[  9  23  21  -5 -15  -7   7   6  12   2 -26 -30 -13   5  17  11  14   2
  32   2   5 -12  13   0   2   5  -4  -2  -6 -12  -5   6  10 -11  -2  -5
 -21  -4   6   7  52  32  12 -20  12   2  27  -9  -3 -21 -18 -36  37   5
   5   8  11  10   1  10   5   2  21   1  -3   5  -1   6 -13  -1   0 -13
   0 -28   9 -21 -14   5  -8   2  15   5  -4   8   3  13  43   5   7  18
   6  12 -10  10   2  -1 -43  12  -2   0  -2  -8   9  -4  -6  -6  -5  -1
  -4 -17   4   4   5   7  -6   7   6  11  11   9   3   3 -12   2   7  -4
  18   0   5   4  -7   0   1  -5   3  -1  11  -8] -> <75>
[ -6   6   8   4  -1   5  -3   0   7  -5   5   5  -1   4   4  -2   6   1
  -3   7   5   0   8   1   6  15  -2   1  -2  -6   6  14  -1   2 -12  -6
   4   0   5  -4  12  17   0   2  -2   3  10   4  -4  -1  -1 -17  -9  11
   1   9   1  -5  -2   6  -2   3   1  -3  -5  -1  -5   9  -3   1  -3   1
   1   0  -4  19  -9  -4   2  10   4   3  -4   1   2  -4  12   5   8   6
   3   5  -7 -11  -7   4 -16  12  -4 -16  -2   2   2   3   0   4   1  -5
  -4   4  -3   9  -5   2   0  -4  -2   3   1   2  -1  -2  -3  -2   1  -4
  11  -7   0  -2  -1   5   9   2  -5  -4  26   2] -> <75>
[ -4 -12  -4  11  14   7 -18  -7 -29 -18  27  27   5  -1 -17 -14   4  -9
 -59  14   9  14 -17 -11   7   9  -3   7  11   4   6  28 -35  11  -9   8
   1   0  -2  -5 -40 -20 -21  13 -19 -19 -17   7   2   6  31  14 -33  17
 -18  22 -17   2   1  -7  -5   2 -10  -1 -12  -5  -7  17  30  21   3 -16
   7  20 -17  45  25  -3  19   5   1  11   1  16  13 -18  -2 -15   2 -10
 -16 -23  27 -25  -5  -3  18  -3 -11 -20  -9  25 -15  14   4  16   4  14
   6  22   7   1  -2  -3   9  -2  -3 -15  -6  -7  -8   0  21  -2   3   4
  -9   1  12  -4  18   0  -1  -3  -5  -2  13   9] -> <71>
[ 10  18  14   0 -10  -9   4   8  12  -7 -31 -15 -13   7   7   9  18  -7
  14  12  11  -6  27  -5  14   9  -1   4  -3 -10   6   9   2  -9  -7  -6
 -23  -5   3   7  37  28   3 -22  12  -9  22  -8  -8 -12 -11 -42  40  19
  -3  13  17  14   0   4   4  11  40   0 -10  -1   1  17  -1  11   2 -25
   7 -20   3 -11  -3  10 -10  -4  18  14  -5  13  14  10  63   7   8  15
   3   6 -15   4   7  -2 -48  -4   0  -7  -4  -8  -5  -4  -7  -4  -8  13
   7  -7   9   0   8   5   3  14   5  11  13  11   4   2  -2   3  11  -5
  10   3  12   6  -3   0   0  -6  -5   1   9  -6] -> <75>
[ -4  -9  -4  17  11   5 -16  -3 -21 -17  20  26   5   2 -15 -14   7  -8
 -47  16   7  13  -9 -10  10  17   1   7   2   2  11  27 -24  14 -12  -1
   3  -1   1  -5 -25  -3 -21  10 -13 -17 -15   5  -4   9  22   3 -30  25
 -18  19  -5   4  -3  -5  -5   4   0  -3 -14  -6  -3  18  23  22   4 -22
   7  20 -18  48  18   1  20   7   5  14   0  12  15 -12  28  -7   9  -3
 -12 -17  13 -21  -3  -3   0  -4  -7 -25  -8  19 -12   9   4  13   0  12
   7  20  -3   2  -3  -1  11   5   1  -8  -1   2  -4   0  15   0   4   0
  -7   1  13  -1  11  -2   2  -4  -8  -1  18   9] -> <71>
[  7  19  18  -7 -13 -13  -1   5 -15  -5 -33 -14 -15   6   4   9  18 -14
  15  13  11 -14  21  -4  10   1  -1   8  18   0  -2   8 -11  -6  -9   5
 -20  -1   4   2  14  16  14 -19   5  -5   8  -8  -5 -18  -9 -30  35  11
   1  15  13  13   1   6   6   4  14   1  -7  -1  -5  12  14   9   7 -16
   1 -23  -7  -7   7   7 -24  -4  18  10  -4   6  13   8  14  -4  -9  12
   2   5  -3  -2   3   0 -38  -4  -4  -6  -3  -2  -5   3  -6   9  -6   9
   8  -7  10   2   8   0   3   8   3   7   6  -1   2   0   1   0   9   0
  11  -1  11  -3   4   0   1 -13  -5   8   5  -4] -> <71>
[ -5  -4   2  -2   8   5 -18  -9 -58 -10  25  17   3  -5 -15 -13   2 -10
 -45  11   9   4 -27  -9  -2  -3 -10   4  30  10  -3  24 -38  10  -5  19
   4   3  -2  -5 -59 -28  -6   5 -21 -12 -22   3   8 -10  29  30 -31   2
 -10  24 -19   7   3  -1  -3  -9 -21   4  -7  -3 -14   5  35  16   8  -4
  -1  14 -20  44  39  -7   7   8  -3   1   2  10  10 -14 -51 -22 -12 -10
 -13 -19  34 -26 -11  -1  28   9 -14 -11  -8  33 -12  19   6  18   7   5
   0  13  12   1   0  -7   3  -7  -1 -20 -13 -22 -10  -1  21  -3   0   9
  -8  -3   7 -14  24   3   0  -7  -1   4  -1   7] -> <71>
[-21 -13  -1  23  14  26  -2  -5  46  -2  51  26  17   5  11 -11  -1  22
 -21  -3  -5  17   0   4   5  31   2 -10 -33 -13   5  24  13  16 -16 -23
  22  -1   8  -8  24  23 -20  32  -8   7  19  17  -5  23   6  -9 -55  15
  -6   2 -12 -25  -5   3 -11   3  -4 -11  -2  -1   2   9 -26  -7 -19  11
   2  27  -3  39 -24  -9  37  21   2   1  -1  -1 -12 -18  35  12  32   2
   2   1  -3 -21 -19   6   2  21  -6 -29  -4  -3  17   2   6   1  11 -16
 -14  14 -24  15 -23   7  -2 -12  -6   1  -2  16  -1  -5  -9  -3 -13 -12
  16  -9  -8   4  -7   7  18  17  -5 -19  55   9] -> <75>
[ -6   7  12   1  -3   9   5  -2  21   4  15  -9   1   3  16   1   0  13
   9  -3   2  -2   3   5  -3  14  -6  -8  -9 -10   0  15  12   0  -7  -8
   6  -1   6  -2  19  24   5  -1  -4  11  22   4   1  -5  -6 -10 -11   1
   8   9  -6  -8  -2  10  -3   0   0  -4   0   3  -7   3 -18  -9  -9  16
  -5  -4   4  13 -20  -9  11  16   5  -5  -4   0 -10  -4  13   8  13   5
   7  15  -4  -9 -11   5  -5  25  -5 -13  -2   1  16   0   1   0   5 -16
 -15  -3  -3  13  -8   5 -10 -10   0  10  -2   1   1  -2 -10  -3  -6  -7
  22 -11  -7  -3  -1   8  12   7   0 -12  32  -1] -> <75>
[ 15  24  16  -7 -15  -5   7   9   7  -3 -43 -31 -16   5  15  15  15  -3
  26   6  11 -11  26  -6   6   4  -4   1  -2 -11   5  10   6 -15  -1  -4
 -24  -4   3  12  45  29  10 -36  14  -3  20 -14  -4 -22 -23 -44  54   7
   3  13  14  18   2   8   7   6  27   1  -7   3  -2   8 -13   5   4 -15
   2 -30  11 -28 -11   7  -8   0  21   8  -4  11   7  15  61   6   8  17
   5  11 -14  16   8  -5 -44   8   1   1  -2  -5   3  -7  -7  -5  -9   6
  -1 -19  10   3  11   7  -3   9  10  11  12   8   4   5 -10   3  11  -5
  14   2   8   5  -4  -1  -2  -6   0   1   1  -8] -> <75>
[-13  -6  -1   4   9  10 -15  -9 -26  -8  37  29   7  -1  -9 -14  -1  -5
 -40   6   5   0 -19  -1   1   9  -4   3  19   9   0  23 -23  14 -15   8
  16   5   2 -11 -43 -10  -6  26 -19  -2 -14  12   3   5  26  22 -45   7
  -5  16 -18 -11  -1   1  -5  -6 -25  -2  -3  -4 -10   7  23   7   0   8
  -3  18 -20  47  14 -10   5  13  -1  -1  -1  -1   3 -17 -52 -13  -6 -10
  -7  -9  17 -31 -15   5  28  14 -12 -20  -4  18  -5  16   6  15  10  -5
  -4  19   3   9  -8  -6   4 -12  -7 -12 -13 -14  -5  -5  13  -6  -7   4
   5 -10  -1 -11  16   6  10  -1  -7  -3  22  10] -> <71>
[-17 -12   0  18   9  17  -8  -4  23  -7  31  31  14   5   3 -11   0   5
 -28   4   1  11  -4   4   8  26   3   0 -12  -3  12  25   2  16 -20 -12
  15   2   6 -10 -14  11 -12  28 -10   4  -2  17  -6  20  10  -8 -42  18
  -5   9  -8 -20  -5   2  -8   3 -12  -9  -4  -5  -3   8   0   2  -9   7
   0  25 -12  44 -13  -9  20  15   7   2  -4  -5  -2 -15   7   5  15  -2
   1   2  -3 -25 -13   8   2  15  -4 -26  -2   3   3   5   5   8   8 -11
  -5  20 -15  12 -15   2   4  -7  -7   1  -5   4   1  -6   0  -5  -9  -5
  12 -12  -5  -2   1   6  14   9 -10 -10  41   9] -> <75>
[ 19  28  14 -10 -16 -15   5  10   4  -4 -42 -32 -19   4  18  20  14  -8
  33   7  12 -12  27  -7   4   4  -5   4   1 -10  12   9   8 -18   0  -3
 -25  -5   1  15  40  29  14 -45  18  -5  19 -18  -2 -24 -23 -52  55   9
   3  15  14  21   2   6   9   7  30   2  -7   2  -4   7 -12   5   8 -20
   1 -32  12 -30 -15   6  -8  -1  16   8  -5  12  11  17  57   6   5  20
   5  14 -16  16  15  -7 -52  11   3   3  -1  -4   4 -10  -7  -4 -13   6
  -1 -19  14   2  17   5  -2  11  14  13  13   5   4   6  -7   3  14  -4
  15   0   8   4  -4  -2  -3  -6   0   2  -7  -9] -> <75>
[  1   5   9   2  -5  -7 -14   0 -29  -8  -8   3  -6   4  -8  -2  13 -13
  -9  15  10  -8  10  -5  10   6   0   9  20   6   2  15 -21   6 -14   7
  -9   1   4  -3  -1   1   4   4  -7  -8 -13   1  -5  -6  11  -3  -2  14
  -5  19   1   7  -1   3   0  -3  -4  -1  -8  -2  -6  11  23  14  10 -14
   1  -2 -16  17  12   1  -5   3  11   7  -2   5  16  -1  -2  -7  -9   4
  -3  -3   9 -13  -5   0 -15   2  -8 -15  -4   8 -11   8   0   9  -3   6
   5   4   0   4   1  -3   6   7   2  -1  -1  -3  -2  -1   7  -2   5   3
   1  -4   9  -7   7  -1   4 -11  -6   7   9   6] -> <71>
[-18 -22  -6  13  12  16 -12  -9  -7  -9  42  36  13   2  -9 -16   1  -1
 -47   7   4  10 -17   0   6  14   0   2   8   5   2  24 -16  17 -17   0
  15   3   3 -12 -36 -10 -13  34 -19  -2  -7  18  -2  11  24  19 -56  15
  -9  13 -15 -19  -2  -1  -8  -1 -23  -5  -4  -6  -5  10  20   7  -6   3
   1  26 -21  53   6  -9  12  11   2   3  -2   1   1 -20 -27  -7   2  -7
  -8 -10  17 -36 -17   7  27   9 -10 -21  -6  16  -5  16   5  13  11  -2
  -2  23  -5   9 -13  -4   5 -12 -10 -11 -11  -8  -4  -6  12  -6  -6   1
   6  -9   0  -8  12   7  12   2  -9  -7  34  10] -> <71>
[ -1  15  17   1  -8   5  13   5  37   4  -6 -16  -4   7  18   6   8   9
  25  -1   3  -4  20   5   5  11  -2  -5 -17 -16  -2   4  19  -6  -6 -13
 -10  -3   5   3  48  35   7  -6  11   7  38   0  -5  -8 -17 -37  24   7
   7  -1  11  -2  -1   9   2   9  19  -3  -1   2   2   9 -24  -9 -11   2
   1 -21   9 -14 -26   2  -3   4  13   3  -5   2  -4   8  46  14  14  12
  10  15 -20   7  -8   3 -37  11   1  -4   0 -16  13  -6  -5  -8  -1  -6
  -7 -10  -2   9  -3   7  -6   0  -1  11   9  12   6   0 -14   0  -1  -9
  25  -3   0   6 -10   5   7   4  -1  -8  27  -4] -> <75>
[ -2  11  15   1  -4   7   5  -1  22   1   8 -12   1   4  16   5   5  10
   9   0   3  -1  10   4   3  13  -5  -7 -11 -14  -2  14  10  -4  -7  -9
 -14  -2   4   0  37  25   3  -3   1   8  29   1  -1  -7  -7 -31   7   5
   6   6  -2  -1  -1  10  -2   5  10  -3  -2   5  -4   9 -25  -5 -11   5
  -2  -6   6   5 -16  -4   5  10   9   0  -3   4  -6  -1  30   7  14  10
   7  10  -8  -5  -8   5 -20  17  -3  -9  -3  -6  11  -1  -1  -1   5  -8
 -10  -3  -2   9  -5   6  -7  -5  -2   5   3   5   3   0 -11  -1  -2  -7
  22  -6  -1   3  -3   7  12   6   0  -8  27  -2] -> <75>
[  1   0   2  11   3  -4 -21  -2 -33 -17   7   8  -2   1 -19 -10  12  -9
 -36  17   8   3   2 -11   9  12   0   8  11   6   4  24 -32  10 -10   3
  -4  -1   3  -2 -20 -11 -14  -1 -11 -21 -22   0  -3  -2  20   4 -14  19
 -16  25  -5  14   0  -4  -3  -3  -1  -1 -14  -3  -5  14  29  25  11 -25
   6   9 -15  31  23   5  14   6   8  12   1  16  16  -8  19 -11   7   0
 -12 -16  18 -19   0  -6  -7  -3 -11 -23  -9  20 -15   9   1  13  -3  14
  10  13  -1   0   5  -1  10   8   5  -7   0   2  -7   1  15   1   7   3
 -13   2  11  -3  11  -5  -4  -9  -5   6   5   8] -> <71>
[  5   5   6   6  -3 -10 -15   0 -41 -15  -9   6  -7   2 -14  -6  15 -17
 -23  18  12  -4  10 -11  11   8  -1  10  17   6   2  20 -33   4 -10   6
 -15  -1   2   0 -15  -6  -6  -7  -2 -19 -18  -5  -3  -9  14  -1   7  17
 -11  27   2  16   1  -3  -1  -4   6   1 -14  -3  -6  16  28  25  13 -29
   5  -8 -14  24  23   6   3   4  11  13   0  17  22  -4  20 -13  -2   6
  -9 -12  16 -13   3  -4 -13  -4 -10 -18  -8  15 -17   9  -1  11  -6  15
  11   6   3  -1   6  -1  10  11   6  -3   0  -2  -7   2  12   0  10   3
  -8   3  15  -3  12  -5  -4 -13  -5   9   4   5] -> <71>
[-11 -15  -7  16  14  13 -15  -5 -10 -15  35  36   9   1 -12 -16   2  -4
 -59  12   6  16 -20  -8   9  17   0   5   2   1  11  27 -23  14 -14   0
  11   2   0  -8 -42 -11 -20  20 -16 -12 -10  12  -1  15  24   8 -49  22
 -15  19 -11  -9  -2  -6  -4   5  -9  -4 -10  -8  -4  17  23  16  -1  -5
   6  25 -18  50  12  -5  19   8   1  10  -1   8   8 -18   6  -7   6  -7
 -11 -16  13 -29 -10   3  14   0  -9 -24  -8  17 -10  12   5  13   7   7
   3  26  -1   4  -7  -3   9  -5  -6 -10   1  -3  -4  -2  18  -3  -1   0
  -2  -5   6  -2  14   2   7   2  -7  -6  26  10] -> <71>
[-19  -9   0  17  10  21  -8  -6  26  -3  43  31  14   5   8 -14   0   9
 -25   1  -3   7  -5   5   6  27   2  -4 -12  -3   5  24   4  15 -19 -13
  23   3   7 -12  -3  10 -13  32 -12   6   3  20  -4  19  13  -1 -62  13
  -5   4 -13 -24  -5   2  -9   0 -16  -9  -1  -3  -2   7  -6  -3 -12  12
  -1  23 -11  47 -11  -9  22  18   4  -1  -3  -5  -6 -13  -4   5  17  -2
   1   4   0 -25 -17   9  10  17  -7 -27  -2   1   8   6   5   8   9 -13
  -9  17 -18  15 -17   1   1  -9  -8  -2  -7   4  -1  -6  -1  -5 -11  -7
  12 -12  -6  -3  -1   7  17  11  -8 -12  47   9] -> <75>
[ 19  31  13 -14 -21 -20   6  10   4  -1 -46 -42 -16   4  20  20  12  -4
  39   5  11 -17  28  -5  -1   0  -7   3   4  -8  10   6   8 -20   3  -1
 -27  -4   2  16  46  39  16 -52  17   0  11 -19  -1 -29 -22 -50  59   2
   6  13  12  21   3  11   9   2  30   3  -4   4  -5   1 -10   1   9 -14
  -3 -34  14 -27 -17   4  -9   0  15   5  -4   9   9  19  53   7   4  17
   7  18 -16  10  14  -7 -48  16   4   3  -1  -2  10 -10  -7  -7 -13   1
  -1 -20  14   4  16   7  -5  10  15  13  12   3   4   6 -10   4  13  -3
  14  -1   6   2  -4  -2  -2  -7   1   2 -12 -10] -> <75>
[ 14  23  14  -9 -17 -15   0   7  -9  -7 -43 -24 -17   6   9  15  17 -13
  21  13  13 -13  25  -6  10   0  -2   7  12  -2   8   9  -4 -12  -5   4
 -22  -3   2  12  24  21  13 -27  10  -8  12 -13  -5 -22 -15 -42  50  13
   1  14  16  19   1   6   8   7  23   2  -8  -1  -5  17   6  11   9 -20
   2 -25   1 -16   1   7 -20  -4  20  10  -5  10  15  13  37   2  -3  14
   5   8  -9  10   9  -4 -47   1   2  -3  -2  -3  -5  -1  -7  -1 -11  11
   7  -7  15   0  15   2   4  11   8   9   9   0   4   4   0   1  13  -1
   9   0  11   0   1  -1  -2  -9  -4   7  -5  -6] -> <71>
[ 17  28  12  -9 -16 -14   7  11  16  -1 -46 -39 -18   5  21  22  13  -2
  43   2   8 -13  29  -4   1   7  -3   3  -5 -11  13   5  16 -17   2  -5
 -24  -4   2  15  49  35  13 -41  19   1  16 -16  -4 -19 -26 -49  55   6
   6   5  14  19   2  10   9   5  32   0  -4   5  -2   2 -19   0   6 -14
  -1 -30  15 -29 -24   6  -5  -1  15   4  -5   8   6  19  59  13  10  19
   9  12 -22  26  13  -6 -52  12   5   4   1  -8   8 -13  -7  -9 -13   1
   0 -21  10   5  12   8  -4  11  13  16  14   9   6   5 -14   3  11  -5
  16  -1   4   7  -9  -3  -2  -5   0  -2  -4 -10] -> <75>
